Here is a tiny trained network, its code and every weight. The questions are about switching its units off for an input and a class, where a switched-off unit gives its printed mean instead of its output.

import numpy as np


def w(rows, s, z=0):
    codes = np.array(rows[::2]) - 128.0
    scale = np.full(codes.shape[1], s)
    scale[-1] = z or s
    return codes * scale


def f(y):
    return y / 2 * (1 + np.tanh(0.7978845608 * (y + 0.044715 * y**3)))


def log_softmax(a):
    a = a - a.max(-1, keepdims=True)
    return a - np.log(np.exp(a).sum(-1, keepdims=True))


def net(x, mask):
    res = np.array(x, float).reshape(1, 6) / 4 @ E
    y = f(res @ A[0][:, :-1].T + A[0][:, -1])
    res = res + np.where(mask, y, B[0][:, -1]) @ B[0][:, :-1]
    return log_softmax(res[-1] @ U[:, :-1].T + U[:, -1])


A, B = {}, {}
E = w([
[77,184,223,149,144,128,57],'x0',
[105,146,75,62,150,14,83],'x1',
[118,35,143,44,155,195,58],'x2',
[238,217,82,99,216,190,98],'x3',
[158,73,196,146,254,73,183],'x4',
[39,111,37,215,191,156,107],'x5',
],0.009)
A[0] = w([
[127,76,105,79,153,176,70,119],'N1',
[83,130,53,121,178,51,79,97],'N2',
[168,189,86,130,192,205,134,71],'N3',
[174,201,100,119,182,143,130,39],'N4',
[134,242,85,215,112,77,193,91],'N5',
[191,130,201,102,81,156,169,61],'N6',
[156,190,95,126,163,158,106,53],'N7',
[96,72,172,153,63,86,139,12],'N8',
[114,91,134,83,159,159,107,67],'N9',
[47,82,137,148,71,93,170,57],'N10',
[91,136,65,171,183,165,110,39],'N11',
[222,184,135,105,164,141,90,59],'N12',
[138,106,153,137,192,119,160,35],'N13',
[170,140,181,65,62,105,151,1],'N14',
[106,119,98,79,161,60,92,91],'N15',
[157,90,184,181,116,225,166,105],'N16',
[116,84,115,87,124,170,88,71],'N17',
[154,79,66,124,99,145,188,102],'N18',
[89,190,69,121,13,184,62,15],'N19',
[41,99,65,205,169,149,120,22],'N20',
[108,118,134,194,134,221,158,86],'N21',
[82,190,220,149,133,132,45,60],'N22',
[179,68,45,90,110,120,190,51],'N23',
[80,174,196,132,163,140,87,96],'N24',
[110,77,127,113,154,162,80,107],'N25',
[148,153,132,50,111,54,120,69],'N26',
[130,87,191,166,246,74,165,46],'N27',
],0.014,0.0096)
B[0] = w([
[126,108,188,184,74,73,181,200],'N1',
[106,209,113,92,97,154,117,204],'N2',
[68,87,135,86,127,126,87,215],'N3',
[70,83,125,113,127,168,123,190],'N4',
[136,99,202,195,37,62,199,249],'N5',
[143,187,173,103,150,162,124,200],'N6',
[82,78,115,105,153,137,126,175],'N7',
[48,63,131,113,129,190,100,197],'N8',
[131,113,157,184,77,125,196,160],'N9',
[48,52,122,74,157,141,123,225],'N10',
[161,146,201,99,178,171,95,174],'N11',
[61,77,136,101,146,136,124,211],'N12',
[170,103,86,125,111,174,149,166],'N13',
[152,158,207,109,202,190,107,180],'N14',
[90,193,84,129,61,152,142,187],'N15',
[86,208,64,104,52,98,138,238],'N16',
[131,105,174,167,88,109,197,169],'N17',
[123,146,93,203,219,71,80,194],'N18',
[251,78,47,85,125,175,173,213],'N19',
[168,175,231,74,208,166,91,199],'N20',
[100,211,98,89,93,133,119,206],'N21',
[121,134,74,217,203,67,97,194],'N22',
[131,137,92,207,200,90,94,200],'N23',
[136,129,96,189,181,79,109,181],'N24',
[138,115,168,151,89,93,166,175],'N25',
[124,204,135,110,117,168,134,194],'N26',
[236,83,64,88,96,156,158,238],'N27',
],0.013,0.014)
U = w([
[38,53,138,92,148,136,118,89],'0',
[237,89,73,103,124,145,152,114],'1',
[157,199,231,105,179,146,112,221],'2',
[128,115,210,193,73,83,177,84],'3',
[79,248,89,111,90,123,135,91],'4',
[126,147,84,229,218,81,99,124],'5',
[145,126,140,112,81,31,44,246],'6',
],0.012,0.013)

Each question gives the input, the list of numbers given to net, and the class t.
The units are the neurons (one row each of A and B). Each row of codes is followed by its name. A weight is (code - 128) times the scale printed after its matrix; where a second scale follows, it is the last column's (A, B and U).
mask holds one flag per neuron, in row order. A switched-off neuron (its flag False) gives its mean, the last column of its row in B, instead of its output. The means were averaged over made-up inputs and are rounded, as every weight is.
A unit's drop is (log p(t) with every unit on - log p(t) with that unit switched off) / (log p(t) with every unit on - log p(t) with every unit switched off).
The circuit of an input: a set's keep is (log p(t) with only the set's units on - log p(t) with every unit switched off) / (log p(t) with every unit on - log p(t) with every unit switched off). Starting from the 12 units with the biggest drops (on a tie, the unit counted first), units are removed one at a time, each time the one whose removal leaves the highest keep (on an exact tie, the one counted first), for as long as the keep stays at least 0.8.
units of the circuit, in order: the units of the circuit, biggest drop first
most important unit: the unit with the biggest drop
k most important neurons: the k neurons with the biggest drops, biggest first
drop when u is switched off: that unit's drop, to one decimal
input [7,6,5,7,8,3], class 1: units of the circuit, in order => [N27]
input [-7,4,-5,0,-7,-8], class 2: 4 most important neurons => [N14; N27; N26; N6]
input [7,-1,-7,3,-3,-6], class 3: 3 most important neurons => [N5; N18; N23]
input [-4,-6,2,6,-1,3], class 0: 3 most important neurons => [N3; N7; N2]
input [1,6,6,5,6,5], class 1: 4 most important neurons => [N27; N5; N16; N13]
input [-5,-2,-7,-2,1,-8], class 2: 2 most important neurons => [N14; N6]
input [6,6,-6,1,5,0], class 3: 3 most important neurons => [N5; N16; N19]
input [-8,1,3,6,-7,6], class 5: 3 most important neurons => [N18; N23; N27]
input [-4,7,4,8,-8,-8], class 0: 4 most important neurons => [N12; N27; N4; N7]
input [-1,-6,-1,-7,6,0], class 0: 3 most important neurons => [N10; N8; N19]
input [8,6,4,2,-3,-7], class 5: 3 most important neurons => [N22; N24; N20]
input [-5,-5,6,-6,6,-8], class 2: 2 most important neurons => [N6; N14]
input [3,7,-2,-7,-6,-5], class 0: 3 most important neurons => [N10; N8; N16]
input [-5,-2,3,4,3,-1], class 5: most important unit => N23
input [-6,-6,8,-7,-7,2], class 3: 4 most important neurons => [N1; N17; N27; N25]
input [2,7,8,5,-3,3], class 3: drop when N1 is switched off => 0.6
input [-5,8,2,-2,1,-2], class 4: drop when N3 is switched off => 0.0
input [0,3,4,5,-2,0], class 0: drop when N5 is switched off => 0.9
